Here is a tiny trained network, its code and every weight. The questions are about switching its units off for an input and a target symbol, where a switched-off unit gives its printed mean instead of its output.

import numpy as np


def w(rows, s, z=0):
    codes = np.array(rows[::2]) - 128.0
    scale = np.full(codes.shape[1], s)
    scale[-1] = z or s
    return codes * scale


def f(y):
    return y / 2 * (1 + np.tanh(0.7978845608 * (y + 0.044715 * y**3)))


def softmax(a):
    e = np.exp(a - a.max(-1, keepdims=True))
    return e / e.sum(-1, keepdims=True)


def log_softmax(a):
    a = a - a.max(-1, keepdims=True)
    return a - np.log(np.exp(a).sum(-1, keepdims=True))


def net(x, mask):
    ids = ['ΔΛΨΩαβεζηθξπτ'.index(c) for c in x.split()]
    T = len(ids)
    res = E[ids] + P[:T]
    q, k, v = (res @ M[0].T for M in (Q, K, V))
    z = softmax(np.where(np.tri(T) > 0, q @ k.T / 2**0.5, -1e9)) @ v
    res = res + np.where(mask[0], z, O[0][:, -1]) @ O[0][:, :-1]
    y = f(res @ A[0][:, :-1].T + A[0][:, -1])
    res = res + np.where(mask[1:13], y, B[0][:, -1]) @ B[0][:, :-1]
    return log_softmax(res[-1] @ U[:, :-1].T + U[:, -1])


Q, K, V, O, A, B = {}, {}, {}, {}, {}, {}
E = w([
[156,28,98,184,48,76,93],'Δ',
[136,187,113,151,175,135,152],'Λ',
[109,138,86,87,251,209,97],'Ψ',
[197,203,117,130,54,109,213],'Ω',
[134,33,60,88,136,216,185],'α',
[92,75,191,160,122,202,169],'β',
[74,70,71,56,149,41,116],'ε',
[88,71,193,148,131,211,175],'ζ',
[92,70,174,157,135,224,154],'η',
[204,152,54,193,219,210,146],'θ',
[61,105,95,95,35,188,13],'ξ',
[202,123,92,188,135,175,49],'π',
[171,207,207,204,86,134,133],'τ',
],0.015)
P = w([
[79,125,202,36,74,146,182],'0',
[56,110,171,110,119,145,161],'1',
[44,105,138,146,131,144,158],'2',
[50,102,108,170,141,168,142],'3',
[39,95,86,206,165,150,146],'4',
[28,81,59,228,170,154,145],'5',
[32,81,48,253,177,159,129],'6',
],0.0072)
Q[0] = w([
[237,234,178,51,33,4,39],'head 0',
[109,152,166,220,96,167,81],'head 0',
],0.012)
K[0] = w([
[154,191,254,109,85,121,182],'head 0',
[127,119,148,218,83,141,86],'head 0',
],0.014)
V[0] = w([
[64,124,138,178,28,87,47],'head 0',
[2,124,75,33,90,126,181],'head 0',
],0.0081)
O[0] = w([
[134,89,144,130,76,2,44,127],'head 0',
[8,102,53,201,115,70,159,255],'head 0',
],0.0077,0.00098)
A[0] = w([
[59,143,120,145,118,118,197,35],'neuron 0',
[170,254,75,70,158,42,126,193],'neuron 1',
[86,76,207,113,134,119,84,35],'neuron 2',
[82,146,163,106,216,70,92,200],'neuron 3',
[90,63,136,104,100,37,74,88],'neuron 4',
[93,33,186,15,75,166,189,98],'neuron 5',
[83,144,137,51,123,187,58,53],'neuron 6',
[38,131,127,181,134,192,108,97],'neuron 7',
[166,37,167,96,109,114,111,111],'neuron 8',
[213,177,149,148,203,152,180,2],'neuron 9',
[215,203,73,185,57,64,166,93],'neuron 10',
[114,106,182,179,159,70,125,16],'neuron 11',
],0.0094,0.0078)
B[0] = w([
[178,108,102,42,145,78,124,186],'neuron 0',
[81,49,21,219,127,235,56,147],'neuron 1',
[95,171,49,185,82,128,47,147],'neuron 2',
[133,45,240,132,49,108,16,167],'neuron 3',
[167,174,147,178,220,194,192,249],'neuron 4',
[255,156,106,222,89,157,79,181],'neuron 5',
[171,188,75,234,180,68,62,132],'neuron 6',
[196,225,133,112,119,29,110,255],'neuron 7',
[91,66,49,99,60,130,148,158],'neuron 8',
[100,100,164,223,74,29,113,195],'neuron 9',
[68,236,173,82,46,124,155,161],'neuron 10',
[52,184,151,166,117,147,17,132],'neuron 11',
],0.0083,0.0081)
U = w([
[71,1,70,175,56,136,133,87],'Δ',
[57,112,128,100,174,179,152,225],'Λ',
[117,211,154,67,210,146,125,179],'Ψ',
[55,158,104,114,95,166,167,151],'Ω',
[150,137,55,100,146,94,175,91],'α',
[142,118,141,137,85,97,134,32],'β',
[102,71,147,110,119,32,157,189],'ε',
[153,126,135,125,85,96,134,47],'ζ',
[141,133,124,129,99,113,128,48],'η',
[106,139,177,182,204,197,201,79],'θ',
[75,146,96,163,125,118,54,23],'ξ',
[132,62,110,93,145,214,63,253],'π',
[101,148,226,110,95,115,129,190],'τ',
],0.0095,0.0056)

Each question gives the input, a string of symbols that net reads in full, and the target symbol t.
The units are the heads (2 rows each of Q, K, V and O) and the neurons (one row each of A and B). Each row of codes is followed by its name. A weight is (code - 128) times the scale printed after its matrix; where a second scale follows, it is the last column's (O, A, B and U).
mask holds one flag per unit, heads first, then neurons. A switched-off unit (its flag False) gives its mean, the last column of its rows in O or B, instead of its output. The means were averaged over made-up inputs and are rounded, as every weight is.
A unit's drop is (log p(t) with every unit on - log p(t) with that unit switched off) / (log p(t) with every unit on - log p(t) with every unit switched off).
The circuit of an input: a set's keep is (log p(t) with only the set's units on - log p(t) with every unit switched off) / (log p(t) with every unit on - log p(t) with every unit switched off). Starting from the 12 units with the biggest drops (on a tie, the unit counted first), units are removed one at a time, each time the one whose removal leaves the highest keep (on an exact tie, the one counted first), for as long as the keep stays at least 0.8.
circuit, biggest first: the units of the circuit, biggest drop first
unit that matters most: the unit with the biggest drop
top k neurons: the k neurons with the biggest drops, biggest first
drop when u is switched off: that unit's drop, to one decimal
input π θ ξ β, target ξ: circuit, biggest first	(head 0; neuron 11; neuron 2)
input θ π Ψ Λ ε Ω β, target ε: top 2 neurons	(neuron 7; neuron 0)
input Δ ξ ξ π π Λ, target π: circuit, biggest first	(head 0; neuron 1; neuron 7)
input π Δ ζ, target Δ: circuit, biggest first	(head 0; neuron 8; neuron 7)
input Ω Ω β θ α Λ η, target α: circuit, biggest first	(neuron 7; head 0; neuron 0)
input ζ α ζ, target α: circuit, biggest first	(head 0; neuron 7; neuron 0)
input τ β ε θ α θ τ, target τ: unit that matters most	neuron 4
input θ β Ψ α Λ, target α: circuit, biggest first	(head 0; neuron 0; neuron 7)
input Δ ξ α Λ η, target α: circuit, biggest first	(head 0; neuron 7; neuron 0)
input ζ Ψ β ξ π η, target π: top 2 neurons	(neuron 9; neuron 4)
input Ω π α α ζ Ψ ζ, target Ψ: circuit, biggest first	(neuron 7; head 0; neuron 9)
input ε τ θ ξ ξ Λ, target ξ: top 3 neurons	(neuron 11; neuron 1; neuron 3)
input θ ε ζ, target ε: top 2 neurons	(neuron 0; neuron 7)
input ξ Ω θ Ψ θ π Λ, target π: top 3 neurons	(neuron 1; neuron 7; neuron 4)
input ζ Δ Λ, target Δ: unit that matters most	neuron 1
input Ψ Δ ξ π β, target π: top 2 neurons	(neuron 9; neuron 7)
input Δ Ω ξ Λ, target ξ: drop when head 0 is switched off	1.0
input Λ β π τ Ω Ω, target Ω: drop when neuron 9 is switched off	0.0
input β η ε ζ, target ε: drop when neuron 0 is switched off	0.2
input θ α θ Ω ξ Ω β, target ξ: top neuron	(neuron 11)
